Rows are numbered. After the first four, each row is followed by the numbers of the three nearest rows among all rows above it, by straight-line distance, nearest first.
1: [ -4  -7   0  -3 -16   3   8 -12  -2   3 -14 -36  11 -12   4  10   6  -1
   1  -2 -15   0   0   6 -12  -4 -13  -9   7  -3  14   3   3  -7  -1  -3
  -1   5   2   1  -3 -15]
2: [ 1 -6  0 -2 -5  3 -1 -6  2  2  3  4 -4 -8  2 -4 -1  6  2  0  9  0 -2  1
  1  1  6 -4 -1  1  0 -3 -1 -2  6 -7  4 -1  4  0 -5  4]
3: [ -1   4  -1   4  10 -15   4   6   0  -7   8  36 -13  -1   8 -10  -1   0
  -1  -2  13   0   1   5   1   4  10  -2  -3  -2  -9  -2   5   0   2   0
   4  -4  -2  -7   3  25]
4: [  4  -4   1   3   6  -6  -6  19   3  -4  12  34  -3   9  11  -2   0  -2
  -1  -5  13  -6  -4   7   7  12  21 -11  -6   2  -9   5   6  -3   2   4
  16  -6  -6  -3   1  34]
5: [ -3  -6   7  -7 -24  -2   6  -7   1  -1 -15 -41   4  -8 -18  14  10  -2
  -3   5 -33   0   1  -5  -4  -6 -14   3   1   5  20  -4  -1   3  10  -3
  -7   9  -1   7   1 -27] : 1 2 3
6: [ -3   1  -8   8   1   2   1   8   3   4   4   5   3  -7   3  -1  -3  -1
  -1  -6   7  -5   3   8  -3  -1   8   0   7  -4   7   1  -3  -6 -11  -3
   4   2  -6   2  -5   7] : 2 3 4
7: [  2  -7  -4  -1  -3   4   3  -4  -2   3  -4 -31   2 -10   1   4   4   1
   6   4  -1   1   6  -3  -4  -3 -13  -2   2   1  11  -1  -3  -2   3   0
   4   0   0   6  -5 -12] : 1 2 5
8: [  2  -2  -3   6  -2  10   4  -3   0  -1  -3 -19   0  -9   7   0   0  -4
   0   1  -4   4   2   1   0  -1  -7 -10   1  -4   2  -1  -2  -1  -3   1
   5   0  -1  -3  -1 -13] : 7 2 1
9: [-1 -5 -5 -4  5 -4 -3 13  5 -5  5 10 -6 -3 15  2 -2 -1 -2  2  4 -5  1 11
  3  6  5 -8  3 -3 -8  2  3 -6  1 -2  7  2 -4 -9 -2 22] : 6 3 2
10: [  8   1  -6   6   9  -6  -5  12  -2  -6   9  37  -8   5   8  -7  -7   2
  -3 -12  14   1   3   3   9  11  16  -3  -6  -6 -11   6  -1  -3   3   4
   4 -18  -3  -4  10  23] : 3 4 9
11: [  1  -6  -3   6  -1  -2   3  -7  -1   4  -3 -16   2  -7   8   0  -1  -5
  -1   5   3   2   3  13   0  -1  -6  -4  -1  -4   4   4  -6  -5  -8  -2
  -1   1   2  -1  -3 -13] : 8 7 2
12: [ 2 -3 -2 10 10 -9 -5 22 -1  4 11 34 -5  2 15  0  1  2  1  0  9 -1 -5  4
 10  3 20 -6 -4  1 -6  1  1 -9 -4 -5 12 -8 -2 -1  1 21] : 4 10 3
13: [  0  -1  -5   0  -4   9   0  -9  -1   6  -4 -28   3  -7   1   7   0  -3
   1  -4  -7  -3   7   3   3 -11 -11  -6   7  -6   8   4  -6   3   3   3
  -1   0   7  -1  -8 -20] : 7 8 11
14: [ -1  -3   2  -9 -18  -4   1  -7   1   6 -10 -43  10  -6   0  14   6   0
   4  10 -18   2  -8   5  -4  -7  -9  -9  10  -2  19   4   0  -5   4  -3
   1   1   7   7   0 -21] : 1 5 7
15: [ -3  -6   1  -8 -15  10   2  -8  -1   2  -8 -43  10  -7  -5   4   7   0
  -5   6 -14   1   0  -3  -5 -10 -12  -8   3   2   8  -2  -5   5  -3  -1
  -1   2   6   7   4 -22] : 14 1 7
16: [ -2  -2  -6   0  -3   6  -3  -9   6   1  -7 -13   1 -10   6   1   2  -5
   1   4   4   4   1   2  -6   0  -7  -2  -1  -4   5   7   4  -5   2   0
   5  -1   8  -1  -7 -15] : 8 11 7
17: [ -1  -5  -1  -2  -7   4  -4  -2  -1  -3  -1  -9  -2  -9  15  -9   3  -9
  -2   5   5   0   6   0   6  -3  -6  -2  -1  -4   3  -2  -3  -9  -6  -1
  -7   2  -4   6  -1 -11] : 11 8 16
18: [ -2  -5  -1  -2  -5   6   6  -7   1   0  -5 -23   1 -11   4   3   3   0
  -7   5   4  -3   3   2  -1  -5  -9  -8   0  -4   7   0  -3  -5   2   1
   6  -1   3  -6 -10 -14] : 8 16 7
19: [ 4 -2 -3  2  8 -8 -6 14  0  6 13 31 -3  7 18 -1  1  0 -7 -1 21 -4 -4  8
  5  8 14 -7 -8 -1 -5 -2  6 -2  0  0  5 -4  2  1  7 26] : 12 4 3
20: [-8 -2  3 -3  5 -3 -1 -1 -3  3  1  8 -3 -9 12 -3  4 -3 -6  3  4 -3  5  5
  4 -1  5 -3  6  0  5 -2 -1 -3  0 -5 -2 -1  7 -3 -8 13] : 2 6 9
21: [ -1  -5   1  -2 -16   3   9  -8   1   0  -7 -30  16  -4   0   9  -3  -4
   1  -4 -13   5   3   1  -7  -6 -12 -13  10  -2  18  -3   6  -8   0   1
  -3   5   2   7  -3 -18] : 1 14 15
22: [  3  -3  -2  -2  -5   7  -2   1   3   4  -3 -26   1  -8   8   9   0   3
   0   1  -4   8   1  -2  -6   2  -8   0   1   1   8  -3  -3  -6  -4   1
   2   5  -3   0  -7 -15] : 7 8 18
23: [ 5 -5 -7 -1  2 -4 -3  0 -1  4  4 10  0 -8 10 -3  0 -4 10  1  8  2  3 -3
 -1 -2  3 -6  2 -2 -4  3  6 -5  4 -5  0  0  4 -1 -3  1] : 2 20 6
24: [  2  -6  -3  -8 -17   0   2  -2   0   1 -11 -34  12 -12  -1   3   1  -6
  -2   7 -14   4   0   6  -7 -11 -11 -11  13  -2  13   1  -1  -6  -4  -6
  -2   5   2   2  -4 -22] : 1 21 14
25: [ -2  -2 -11  -2  -8   5   8  -2   2   7  -1 -21   0 -15   2   3   2  -6
   3  -4   3   0   8   2  -1   4  -8  -1   6   1   7  -1  -2  -3   0  -3
   2  -4  -3   7  -5 -11] : 7 8 22
26: [ -1  -8   4   1   2   3   9  -7   3  -2  -8 -23  -7 -10   0   3  -4  -2
  -2   2  -2  -4   6  -7  -2  -4  -8   8   0  -1   1  -5   0   0  -1  -2
   0   5  -2  -3  -6 -19] : 18 7 8
27: [  2  -4  -1  -7 -17   7   4  -2   1   2 -16 -49   9  -8   0  16  12  -6
  -5   7 -26   2   1   4  -9  -8 -13  -9   6   7  16  -7   0  -2   0  -3
   5   5   9   6  -8 -32] : 14 15 24
28: [ -2  -3  -2  -2   2  -2  -1   2  -1   4  -4 -17   6 -11   7  -2   1  -1
  -2   0   5  -4   1   6   1   9  -4  -5  -1  -5   5   4   9   1  -3  -1
   7  -4   3  -1  -1  -7] : 16 11 8
29: [ -3 -11   1   2 -14   6   0   4  -5   3 -12 -35  10 -10   0  13   4 -11
   1  -4 -19  -1   2   5   0  -7  -3  -5   9   0  14   4  -1 -10  -7  -1
  -3   3   2   4  -6 -17] : 24 1 21
30: [  4   1  -7  -9   1   3   0   2   0   3  -1  -3   3  -4   8   1   3  -1
   3   1   4   2  -2  -1   0   5   4  -3   1   4  -7  -3  -1  -1   3  -6
   4   3   0  -5 -10   7] : 2 23 20
31: [ -1  -1  -5  -1  -1   6  -1  -6  -2   7   1 -17   3  -8   2  -3   3  -6
  -1   1   0   3   1   0   0  -6 -10   1   5   3   7   6  -3   1   1   3
  -4   2   0  -3  -3 -15] : 8 16 13
32: [ -1  -6  -5  -2 -13   8   0  -7   3   2  -8 -31   6  -5   4   9   1  -5
  -1  -1  -8   4  -4   2  -9  -5 -12  -1  11   0  12   2  -3  -5  -2  -3
  -1   2   3   0  -5 -16] : 1 24 22
33: [  3  -3  -3  -3 -15   1   4  -7   4   2 -14 -40  11 -13  -3  12   2  -3
   0   1 -17   3  -5   3  -4  -6 -10  -8  13   3  15   6   0   0  -4   6
  -8  -1   3   7  -5 -21] : 24 14 1
34: [  7  -2  -2   4  10 -13  -6  13  -6  -3  12  31  -4   7   7  -5   1   3
   3  -5  15  -2  -4   5   5   5  15  -9  -2  -3 -10   2   9 -11   0  -2
   8  -4  -6  -4   3  23] : 12 4 19
35: [  0   6   4   4  17  -9  -5  17  -1   0  13  38  -6   6   5  -6   1   5
   2   3  13  -6  -6   0   4   7  14   2  -1  -1 -12  -5   6   6   1   1
  -1  -5  -3  -3   1  23] : 3 34 19
36: [ -8  -2  -2  -3 -11   5   2 -10   3   3 -12 -37   4 -12   5   2   6  -3
   2   0  -2  -3   7   5   0  -3  -4 -10   0   4  10   4  -2  -2  -2   2
   4  -2   3   4   0 -18] : 7 18 13
37: [  0   1  -3  -1   1   4   0  -1   1   0   4 -19   1 -12   1   2   3  -5
   1   0  -1   0   4  -1   0  -6  -6  -1   4  -2   1  -1  -5  -5  -5   5
  -2   0  -1   3  -2  -6] : 31 8 25
38: [  1  -2   3  -7   6  -6 -11  19   0   2  10  30  -5   2  13   4  -2  -2
   1  -1  15  -2  -9   5   6   7  16 -11  -6  -2  -5   4  -2  -3  -4   1
   7  -6   0  -1   3  24] : 19 12 4
39: [ 3 -5 -1  4  9 -6 -5  9  8 -2  5 20 -5  3  4 -4  1 -6  0 -3  4 -8 -3  1
  3  8 15 -4 -8 -4 -5  2  2 -7  4  1  8  4 -5 -2 -3 23] : 9 34 4
40: [  5  -4  -5   2  -7   6   0   0   3   6  -2 -24   4 -10   3   3   4   4
   1   2   3  -2   3   0  -2  -2  -7  -8   1  -5   9   1   0  -1   1  -5
  -2  -4   1   5  -8 -18] : 7 18 25
41: [ -2  -1  -3  -1   3  -5  -5   6   2   0  10  15   2  -4  19   2  -3  -4
   2   1   9  -3  -1  10  -1   4  11 -16   4   1  -6   2   0   1  -4   1
   8  -4   3  -6   3  20] : 9 38 19
42: [  2   0   0   1 -14   3   5 -12   2   4  -8 -38   7 -11  -3  12   3  -6
  -6  -2 -18  -1   1   1  -4  -2 -15 -11   3   0  16   5   0  -1  -4  -3
  -2   7   0   3   3 -22] : 1 33 21
43: [ -6  -2   1  -3  -9   3   3 -11   0   2 -17 -41   6  -9  -4   3   6  -5
   6   6 -13   3   0 -11 -10  -9 -22   7   8   1  11  -2  -4  -5  -3   3
  -6   0   5   5  -6 -24] : 15 32 33
44: [  6  -4   2  -6  -9   5   2  -9   1   1  -5 -38   7 -11   0  -2   3  -7
   1  -1 -12   7  -4  -2  -5  -9 -11  -5  11  -1  13   1   0  -3  -7   2
  -5   2   5  -4  -1 -15] : 32 24 33
45: [ -1  -1  -3 -10  -5   6   3  -5  -2   1  -6 -34   9  -9   2   4   1  -6
  -3   0  -7   0   3   3  -7  -7 -10  -3   6  -4  10   1   0  -8  -5  -3
  -2   0   1  -4   0 -14] : 32 44 24
46: [  0   0  -3  -3   6 -10  -9  12   1  -3  11  38  -7   6  13  -6  -1   0
   7   0  14  -4  -1   0   2   6  19  -7  -2   1 -14   3   3  -3   4   1
   4  -1  -4  -8  -1  28] : 34 4 3
47: [ 3  0 -9 -3  1  4  0  0 -4  0  3 -8 -4 -5  6 -1  1 -3 -2 -2  2  1  9  1
  0 -6 -2  2  0  2  2 -2 -3 -3 -6 -1  0  3  0  5 -7 -9] : 37 17 31
48: [-3  0  1 -2  8 -7 -2 18 -1  4  4 34 -5  8 13 -2 -5  6 -1  3 13 -3 -2  6
  9  5 17 -8 -3 -6 -7  6  5 -1  2 -6  7 -2  0 -6  6 29] : 38 19 46
49: [ -1  -1  -5  -2  -5   5  -1  -3   0   6  -5 -29   7 -12   5   5  -1  -1
  -6   0   1   1  -1   8  -4  -6  -6  -9   1   6   4   4  -3  -8  -8  -2
   4  -3   4   0  -4 -15] : 45 18 36
50: [ -3   1  -8  16  21  -8   7  16  -4  -2  13  46 -15   8   7 -14  -2   3
  -2  -6  16  -4   7  -8   4   9  13   6  -9   0 -19  -5   1  -3   1   1
  -4  -2  -6  -5   0  25] : 35 3 10
51: [ -4  -1 -10  -3  -5   6   3  -3   2   3  -8 -25   2  -7  11   2   0  -1
  -5   0  -2   5   4   6   1  -4   0  -7   3   2   8   0   2  -5   0   3
   0   6   2  -1  -1 -14] : 49 8 22
52: [ -2  -1 -12   1 -10   6  -2  -9   2   2  -6 -26   4  -4   4   6   8  -6
  -2   1 -11   3   7   4  -4  -1 -12  -9  -2  -2   9  -1   0  -8  -2  -1
  -4  -3  -1  -3   0 -20] : 45 32 51
53: [  3   3   1  -1   9  -7  -6  18   0  -3  14  36  -7   6   0  -5  -4   4
  -3 -10   9  -5   1  -1   4   8  13  -3  -8  -2 -16  -1   0  -3  -2   5
  -3   3   0   4  -2  26] : 35 46 34
54: [ 4  5 -3  4  5 -5  4  2  3 -4  4 -4  8 -5  4  1  0 -1  4  4  0 -2  2 -5
  3  3  3  5 -2 -1 -2 -2  4 -4  0 -1 -1  1  1 -1 -1  9] : 30 23 2
55: [ 4  3  0  1  6 -1 -5  4  1  0  1 -8  3  1  8 -6  2 -5  3  2  6  2  2  4
  7  1  4 -3 -3 -5  1  0 -1 -3 -5 -3  7 -6  0  3 -1  6] : 54 30 28
56: [  5  -6  -3   1  14  -7  -2   9   6  -3   9  41  -7   4  10  -2  -9  -3
   3  -6  11  -2   0   0   7   9  17  -6  -5  -7  -4  -5   4 -10   3   0
   2  -3 -12  -4   6  21] : 34 46 10
57: [  2  -3  -6   0  -3   8   7  -3  -1   5  -4 -24   1  -9  -1   3   4  -7
   2   1  -6  -2  -1   3  -5  -5 -14   0   1  -1  11  -4  -6  -6  -1   0
   3  -2  -5   4  -2 -12] : 7 25 37
58: [ -2   2  -6   6  17   0  -6  24   4  -2  11  44  -6  13   5  -7  -4   0
  -3  -6  24   3   5   7  15  12  15 -10   2  -2 -17   3   2 -11  -5   1
   6  -6  -4   0   3  28] : 10 4 34
59: [  3  -2   0   3   6 -11  -6  14   3   1   6  20  -6   7   3  -2  -5   1
  -2   7   6  -2   2   8  10   1  16  -8   1   4  -7   3   6   0   1   1
   6  -6  -1  -2   1  24] : 48 39 34
60: [ 1 -4 -6 -1  5  1  1  7  1 -4  3  6 -4 -1  7 -1 -2  5 -3 -2  7 -5  3  7
  4  1  5 -1 -6  0 -1  1  0 -4  0 -2  8 -2 -3  2 -2  1] : 2 55 6
61: [ -5  -1  -6  -7  -4   7   1  -9   1   4  -3 -31   7 -12   6   4   4  -2
  -3   0  10  -6   4  10  -2  -1 -10  -4  -1  -5   6   7   5  -3 -11   2
   8  -7   7   1  -1 -13] : 49 36 18
62: [  1   2   2   4   7 -12  -2  12   0  -1   6  16 -11  -1   9  -6   2   1
  -2  -3   1   1   1  -3   5   2  15  -1   2  -4  -4   6  -3  -4   4  -4
   3  -3  -1   4  -3  17] : 39 59 9
63: [ -1  -4  -3  -2   0   2  -2  -9   1   1  -2 -21   8  -8   2  -2   0   0
   0   6   2   4   3  -2   2   5  -8  -3   4   3   2   4  -7  -4  -1  -2
  -1   0   0   2 -10  -4] : 37 31 7
64: [  5  -8  -1  -3  13 -12  -2   9  -4  -3   6  19  -5   3   7  -1  -4  -1
  -1   1   8  -1  -2  -1  11   7  10   1   0  -4   1  -6   3   5   1   0
  -2   1   1  -7   4  15] : 59 62 39
65: [  3  -3  -2   7  10  -5  -1  16  -2  -2   7  31  -4   6   9  -3  -2   5
   0  -2  14   0  -4   7  11   9  15  -5  -7  -6 -10   0   5  -1   4  -1
  -1  -3   3  -1   2  28] : 48 19 34
66: [-1  1 -5  3  5  0 -5  1  5  5  7  0 -6 -4  4 -5  4 -2  0  4  9 -6  1  4
 -2  0  4 -1  0  4  3  0 -7 -1  2 -2  3 -3 -9 -4  4  4] : 60 55 2
67: [ -2   8  -7   3  22  -5  -3  12  -1   0  12  45 -11   6  11  -9  -6   6
   4  -8  21  -5   3   9  13   8  19  -4  -8  -3 -20   5   9   0   4  -3
   7  -2   0  -3   1  28] : 58 65 46
68: [ -4  -2  -8  -5   1   7  -2  -4   7   3  -5 -11  10 -15  12   6   1  -5
   2  -4   7   0  -5   6   1  -4  -7  -7   3   0   4   4  -5  -3   2  -9
   0   6   0  -3  -3 -12] : 16 31 51
69: [ -1  -6  -4  12   5   7   2   9  -3   5   5   3  -6  -7  -1   0   5  -4
   2   0   1   1   1   6   3  -1   2 -12   1   0   6   2   0 -19   0   0
  -2  -5  -7   1  -5  -3] : 6 60 66
70: [ 1  4  5 -4  6  0  2  0 -4 -2 -1 -1 -6 -7  2  0  3  8  9  6  9 -2  0 -3
  1  4  7  1 -3 -3 -7 -2  0  1 -1 -3  0 -2  0 -1  0  4] : 2 54 30
71: [-2 -1 -4  3  6  1 -5 14  1 -4  7 19 -9  3  4  1 -7 -1 -3  3  2 -3 -2 -3
  3  5 11 -6 -6  3 -2  1 -2 -5  5  1  0 -2 -3 -1  1 16] : 39 62 59
72: [-1 -5 -6 -7  7 -3  1 10  1 -2  3 -3  0 -2  7  2 -6 -2 -2 -4  9  1  3 -1
  4  6  3  0 -2  1  5 -4 -1  4 -1 -1  5 -2 -4 -3  0 12] : 60 55 30
73: [ -3  -5  -3  -3 -11   7   3 -13   1  -4 -10 -41   8  -9  -4  10   4  -4
  -2  -1 -15   1  -2  -1  -2  -5 -10  -2   4  -2  16   1  -1  -9  -1   0
  -4   1  10   3   2 -19] : 42 32 1
74: [  1  -2 -10  -2   2  -5   5   3   0   2   4   9  -1   4   1   0   2  -4
   0   3   4  -3   0  -3   1   1   7  -4   0   5  -2   4  -2  -1   0  -1
   4  -4  -3  -3   0  10] : 60 66 72
75: [ -3   1  -5  -1 -10   6   5  -5   3   2  -7 -31  11  -9  -1   5  -4  -2
  -2   1  -5  -2  -3   5  -4  -8  -7  -7   3   6  16   1   2  -4   2  -5
  -2  -1   1   4  -3 -13] : 32 45 49
76: [  6  -2  -6   2   9  -6  -5  12   2  -4  13  31  -2   6  11   1  -2  -2
   2   3  18   2  -7   9   6   9  22 -10  -3  -3  -4   5   8  -9   0  -4
   6  -2   0   1   3  39] : 4 65 19
77: [  2  -8  -3   1 -17   2   4  -8  -1   7 -12 -32  13  -3  -5   9   4  -8
   1  -3 -11  -1   5   3   0  -5 -16  -6   8  -2  17   0  -5 -11   2  -5
  -5  -3  -4   2  -4 -18] : 21 32 1
78: [  0   3  -7   8  19  -6  -3  13  -2   8  10  42 -14   8   5  -5  -5  -3
   5  -8  10  -4   2  -4   5   4  10  -1   0   0 -16  -2  -1  -8   3  -3
  -3  -7  -1  -5  -5  24] : 50 35 53
79: [  3  -6  -9  -2  -3   1   0  -1   1   3   2 -16   7  -8  11  -3  -3  -7
   1  -1  -1  -2   0  11   0  -6  -2 -12   4   1   4   6   5  -8  -4  -2
  13  -4   4   1  -6   1] : 28 49 11
80: [  4  -6  -7  -2  -3   5   3  -4  -5   1   1 -12   0  -9   9   3   1   0
   2   2   3  -1   2  -2   3   0  -5  -1   1  -2   0   1   2  -7  -6  -3
   0  -5  -5   3  -3  -7] : 47 37 8
81: [  2  -2   0   7   8  -4  -6  15   5  -3  12  41 -12   5   3  -8  -3   0
   1  -5   9  -3  -2   4   7   9  21  -3  -9  -6 -12   3   1   3  -3   7
  -3   2  -5  -4   6  32] : 53 65 46
82: [ -3  -4  -5   5  -1   4   7  -7  -2   4  -5 -25  -2 -14  -4  -3   3  -2
   3   1  -2   9   6  -7   4  -6 -13   3   2   0   1  -1   1  -2  -6  -5
   0   0   0   1  -9 -14] : 7 26 31
83: [ -1   9   3   0  15  -8   0   3   4  -2  13  21  -5   2   5  -7  -4   5
   4   0  14  -2   3  -6   1   9  13   0  -7   1 -11  -2   4   5   3   2
   7   0  -1  -1   5  31] : 3 35 46
84: [  0  -2  -7  -1  -5   7  -1  -5   1  -5  -8 -31   6 -11   8   4   6   3
  -7  -5  -9  -4   1   7   1  -2  -2  -9   0  -3   3   0  -6  -8  -4   1
   5  -4  -6  -1  -4 -11] : 49 51 8
85: [  2  -4  -7  -2   1  -1   3  -1   4  -4   1 -13   1 -12   5   3  -1  -2
   1   1   1  -2   4   8   2   7   3   6  -4   0   3   5  -3 -10   3  -4
   3  -1   2   6  -8   7] : 54 80 63
86: [  3  -2  -3  -1  12 -12 -13   5   5   5  15  22   3   0   8  -5  -7  -6
   1  -2  11  -3   0   3   1   6  18  -9  -4   2 -10   5   8   2   3   5
   6  -4  -6  -3   4  21] : 59 39 46
87: [-1  4 -6  2  4  0  0  4  5  1 -3  4 -4 -5  9 -1  2 -5  5 -5 10 -3 -5  1
  6  7 12 -1 -1  4  3 -3  0 -3  0 -1  0 -4 -4  1 -9  2] : 60 30 66
88: [  3  -2  -4   3  -1   5   0  -7   0   0   0 -11 -10 -13  10  -4   2   1
  -3   0   1   1  -6   1   5   3   1   0   3  -3   4   2  -5  -4  -2   3
   2   1  -4   2  -3 -13] : 80 8 47
89: [ -1  -5  -3  -9  -6   2  -2  -7   1  -1  -3 -31  10  -7   2   6   5  -7
   5  -2  -3  -5   8   4   0  -1  -8  -5   4   0   9   3  -3  -7  -2   1
   4   3   4  -3  -9 -13] : 45 7 36
90: [  0  -8  -5  -5  -4   1   4  -2   0   5  -3 -25   5 -10   8   2  10   0
   1   5   1   0   4  13   1  -1  -3  -3   2   3  12   6  -1  -5   3  -7
  -2   2   0   1  -2 -14] : 51 40 11
91: [  5   1  -2   3  20  -6  -3   8   3  -2  15  34 -15  10  10  -9  -2  -6
   5   5   8  -2   0   3  10  11  20  -6  -6  -2 -11  -1   2  -6   7   1
   5 -10  -2  -8   0  28] : 46 56 65
92: [  0  -6   2   3   1  -3  -1  13   7  -4   4  13   1  -5  10   1  -4  -4
  -1  -3  15  -2   3   5   8   7  11 -13   1  -7  -6   3   7  -5   0  -6
   7   0  -5  -8  -1  19] : 9 41 39
93: [-4 -3 -2  6 10  0 -6  8 -1 -6  4 14 -9  1  5 -1 -2  1 -3  0  3 -7  7 -5
  5  6 11  4 -3 -3  0 -3 -3 -3  0 -1 -6  1 -5 -4  0  5] : 71 60 64
94: [  2  -7  -6   3  -5  -1   2   1   2   2  -4 -13   6  -8  13   0   2  -1
   7   6   5   5   5  13  -1   2   3  -8   3  -5   1   1  -4  -7  -2  -3
   1  -7   0  -6  -3   1] : 11 79 80
95: [-2  2 -8  3 12 -4 -6 -4  4  0 -1 -5  1 -6  9 -1  4  1  3  1  5  2 -1  5
  4  8  6 -4  0  4 -1 -1 -3 -6  0  0  7 -5  1  3 -3  3] : 55 87 66
96: [ -4  -4  -1  -6 -18   2   2  -2   3   2 -10 -41  11  -8  -4   5   0  -3
  -3   6 -27  -6  -4   0  -2  -5 -19  -3   5   3  15  -3  -2  -2  -2   0
  -3   6   6   5  -1 -16] : 15 73 42
97: [ -3  -3  -7  -4   4   4   8  -8  -5   4  -1 -18  -6 -15  -3  -4   3  -1
   3   7   3   5  10  -9  -6   1  -8   5  -5   7  -1   4   0   3   4  -2
  -1  -1   0   0  -2  -8] : 82 31 63
98: [-4 -2 -3 -2  6 -1 -6 11  3  4  4  4  1 -4  8  2  0  2  1  2 12 -3  2  4
  5  5  6 -6 -7  1 -1 -2  6 -4 -7  1  2 -1  1 -1  5  9] : 60 72 55
